Q_702: [177 163 129  98 178 116  89 163 141 185 120]
Q_185: [185  98 120  89 177 178 162 129 116 141 163]
Q_691: [116  98 178 141 120 162 129  89 163 185 178]
Q_946: [ 89  97 163 141 185 129 120 162 178 177 116]
perm: [163 141 185 129 116 178 120  89 177 163  98] | Q_702
find: [141 120] | Q_691
perm: [178 116  89 163 141 185 120 177 163 129  98] | Q_702
has: [129  89 163] | yes
perm: [163 185  98 120  89 177 178 162 129 116 141] | Q_185
find: [178 141 120 162 129  89 163 185 178] | Q_691
perm: [ 89 177 178 162 129 116 141 163 185  98 120] | Q_185

Q_964: [ 84 112 103 134 119 144 157 132 163  90 131 135 153 115 129 115 117 128
 134 122  93  97 141 127 117 111 122  86  90 133 116 131 124 136 116 101
 126  81 156 123 150 122 144 108 112 137 126 131]
Q_173: [137 110 134 132 103 149 137 104 150 135 144 133 135 114 114 131 109 145
 129 112 148 133 147 126 130 129 126 133 129 131 126 146 110 144 123 128
 128 134 126 115 141 122 137 116 147 131 115 130]
Q_721: [ 84 112 103 134 119 144 157 132 163  90 131 135 153 115 129 115 117 128
 134 122  93  97 141 127 130 130 133 132 135 140 115 120 125 120 113 136
 122 142 153 114 137 118 144 114 134 113 136 127]
Q_633: [ 84 112 103 134 119 144 157 132 163  90 131 135 153 115 129 115 117 128
 134 122  93  97 141 127 130 130 133 132 135 140 115 120 125 120 113 136
 122 142 124 146 123 144 139 148 129 142 132 108]
has: [133 126 129 130] | no
has: [150 122 145] | no
has: [117 128 134] | yes
has: [115 153 135] | no

Q_190: [136 126 129 162 124 178 128  72  71 123 110]
Q_242: [129 129 128 141 127 145 126 106 108 127 122]
Q_756: [138 133 126 165 123 174 125  65  81 126 113]
Q_602: [128 124 128 158 126 164 128  87  88 126 114]
has: [178 127] | no
find: [126 129 162 124 178] | Q_190
find: [124 128 158 126 164 128  87] | Q_602
find: [128  87  88 126] | Q_602

Q_714: [138 125 137 127 117 117 122  92 144 130 129 113 123 127 172 114 117 131
 114 112 123]
Q_751: [131 125 186 127 119 130 122 119 144 130 123 113 123 127 150 146 126  89
 114 110 122]
Q_359: [131 125 137 127 119 117 122  92 144 130 129 113 119 127 150 122 108 131
 114 110 122]
Q_5: [131 125 137 127 119 117 122  92 144 130 129 113 123 127 150 146 121 131
  97 110 113]
perm: [ 89 110 113 114 119 119 122 122 123 123 125 126 127 127 130 130 131 144
 146 150 186] | Q_751
has: [122  92] | yes
has: [123 126] | no
has: [119 117 122  92] | yes
find: [119 130 122 119 144 130 123] | Q_751

Q_267: [130 121 142 129 150  66 137 126 150 125 129 101 154 125 146 170 155 118
 135 154 151 119 127 126 105 147 122 121 130 141 140 144 131 126 109 122
  94 146 118 136 139  90 154  97 156 132 172 121 128 171 169]
Q_773: [130 121 142 129 150  66 137 126 150 125 129 101 154 125 146 170 155 118
 135 154 151 130 127 126 105 147 122 121 130 141 140 144 131 107 109 122
  94 146 145 136 139  90 154  97 156 135 172 121 128 171 169]
Q_437: [140 125 123 130 119 124 138 111 122 124 137 120 140 114 135 139 124 121
 128 142 126 125 123 128 117 116 124 126 128 132 129 127 125 127 132 122
 130 118 127 124 128 136 118 141 124 130 149 121 127 118 133]
find: [118 135 154 151 130 127 126 105] | Q_773
has: [122 121] | yes

Q_167: [121 144 111 109 125  77]
Q_673: [106 160 148 157 133 140]
Q_703: [125 144 112  77 121  80]
Q_542: [121 144 111  80 125  77]
find: [112  77 121  80] | Q_703
has: [144 111 109 125  77] | yes
perm: [125  77 121 144 111  80] | Q_542
find: [144 111  80] | Q_542
perm: [ 80 121  77 112 144 125] | Q_703

Q_479: [150 161 136 138 124 191 121 123 118 126]
Q_545: [134 168 131 113 157 109 142 149 144 139]
Q_432: [136 124 191 138 160 123 118 150 121 126]
perm: [138 160 123 118 150 121 126 136 124 191] | Q_432
find: [157 109] | Q_545
has: [138 191] | no
has: [124 191 138 159] | no
perm: [126 121 150 118 123 160 138 191 124 136] | Q_432

Q_855: [146 100 137 130 141 102 108 120 147 152 141 145 137]
Q_630: [ 80 136 159 112 121 136 119 136 134 154 140 122 153]
Q_543: [102 141 146 136 145 137 130 141 147 100 152 120 108]
perm: [137 145 141 152 147 120 108 102 141 130 137 100 146] | Q_855
perm: [100 102 108 120 130 136 137 141 141 145 146 147 152] | Q_543

Q_886: [116 149 120 119  69 125 118 123 143 114 142 124 111 163 139 128 106 107
 113 162 102 119 117 140 158 161 121]
Q_930: [140  83 124 116  94 152 107  89 108 142 111 111 178 138 128 111 113 119
 117 142 119 119  96 129 126 109  99]
Q_996: [134 141  94 121  99 141 121  86 130 134 130 107 174 141 137 114 109 115
 109 158 127 113 150 162 126 152 130]
Q_927: [109 115  96 132 119 115 106  74 126 120 113 130 129 143 101  94 122 163
 107 112 116  96 151 121 145 122 158]
Q_879: [128 154  87 123 123 135 131  95 133 131 135 112 166 129 137 113 135 172
 117 150 124 107 149 139 116 145 107]
Q_809: [129 126 119 122  74 145 115 112 106 116 122 107 163 151 122 132 109  94
 101 158 115 120  96 113 143 130  96]
perm: [143 130  96 129 126 119 122  74 145 115 112 106 116 122 107 163 151 122
 132 109  94 101 158 115 120  96 113] | Q_809
find: [ 94 122] | Q_927
find: [138 128 111 113] | Q_930

Q_844: [133 155 103  94 129  76 161  90]
Q_895: [146 132 121 107 116 161  71 115]
Q_682: [105 155  94 129 103 139 172 103]
Q_76: [146 132 121 107 133 161  71 115]
Q_414: [ 75  74  87 149 153 185 175  70]
Q_191: [ 75  74  87 149  77 109 137 145]
Q_292: [105 155  94 129 103 139  70  71]
find: [146 132 121 107 133 161  71 115] | Q_76
has: [ 74  87 149] | yes
perm: [149  74  70 185  87  75 153 175] | Q_414
find: [105 155  94 129 103 139  70  71] | Q_292

Q_577: [100  84 129 172 146 122  95 127 144 107 119 124 147 124 118 141 114 126
 137 148 130 150 141 151 115 127 107 131 134  92 166 115 138 129 141 107
 107 107 132 129 144 124 145  85 135 128 113 135 121 134 120 152]
Q_847: [ 91 136 135 164 155  84 120 125 131  90 125 131 125 115 147 147  98 102
 133 138 123 115 132 138 140 123 125 123 117 108 137 125 127  95 121 109
 122 130 140 144 131 117 151 125 114 149 134 137 141 120 120 125]
Q_805: [118 135 121 174 144 121 119 146 141  93 127 139 146  99 131 153 126 102
 130 141 129 139 155 160 117 112 122 110 115  91 144 111 137 106 144  97
  96 123 120 125 139 132 156  81 119 157 126 142 120 118 120 124]
Q_492: [124 147 124 118 141 114 126 137 150 130 150 123 160 100 124 138  90 120
 135 149 113 136 139 129 113 125 114 134 113 108 146 122 121 120 127 119
 105 103 128 126 149 118 145 103 113 134 130 125 131 127 115 140]
Q_596: [137 122  95 100 134 124 121 135 130 152 107 141 146 119 126  92 124 107
 107 118 107 115  85 132 138 124 166 144 120 129  84 147 145 128 150 135
 151 127 141 134 113 141 129 129 148 114 173 144 107 115 131 127]
find: [124 147 124 118 141 114 126 137 148 130 150] | Q_577
find: [107 118 107 115] | Q_596
perm: [134 114 107 129 144 100 107 128 124 138 130 113  85 152 126 127 115 120
 129 121 115 145 107 135 119 107 124  84 122 132 166 135  95 141 134 137
 146 141 144 141 118 151 148  92 150 127 172 131 147 124 107 129] | Q_577

Q_710: [120 120 186 134]
Q_574: [135 120 111 121]
Q_681: [130 130 123 105]
Q_876: [135 120 120 186]
Q_860: [120 135 144 130]
has: [130 123 105] | yes
find: [186 134] | Q_710
has: [120 111] | yes
find: [130 130 123] | Q_681
has: [135 120 111 121] | yes
perm: [120 120 135 186] | Q_876
has: [105 123 130 130] | no

Q_549: [159 147 132 120 157]
Q_955: [134 135 107  83 146]
Q_330: [121 112  99 177 133]
Q_163: [ 96 108  97 152 146]
Q_780: [122 137 103 171 130]
Q_845: [112  99 121 134 177]
Q_42: [ 90 159 134 108 118]
Q_949: [ 98 134 166 100 120]
Q_709: [153 126 121  99 167]
Q_371: [143 100 165 136  99]
Q_11: [166 119 109 131 116]
has: [111  99] | no
perm: [112  99 177 133 121] | Q_330
perm: [177 134 121  99 112] | Q_845
perm: [121 167  99 126 153] | Q_709

Q_138: [121 121 134 133 130 133]
Q_454: [105  90 140 135 155 135]
Q_582: [111 101 136 134 148 136]
Q_32: [119 113 136 134 130 133]
Q_52: [114 107 136 134 140 133]
Q_186: [119 113 136 134 138 130]
Q_749: [114  97 136 134 120 148]
Q_939: [114 104 136 134 123 143]
Q_116: [119 113 136 134 130 132]
Q_428: [114 107 136 134 140 136]
Q_753: [117 108 136 134 128 133]
has: [133 128] | no
has: [134 140 136] | yes
has: [135 155 135 140  90] | no

Q_120: [136 182 122 137 118]
Q_708: [116 140 113 147 109]
Q_256: [118 182 122 137 137]
find: [113 147 109] | Q_708
perm: [137 137 122 182 118] | Q_256

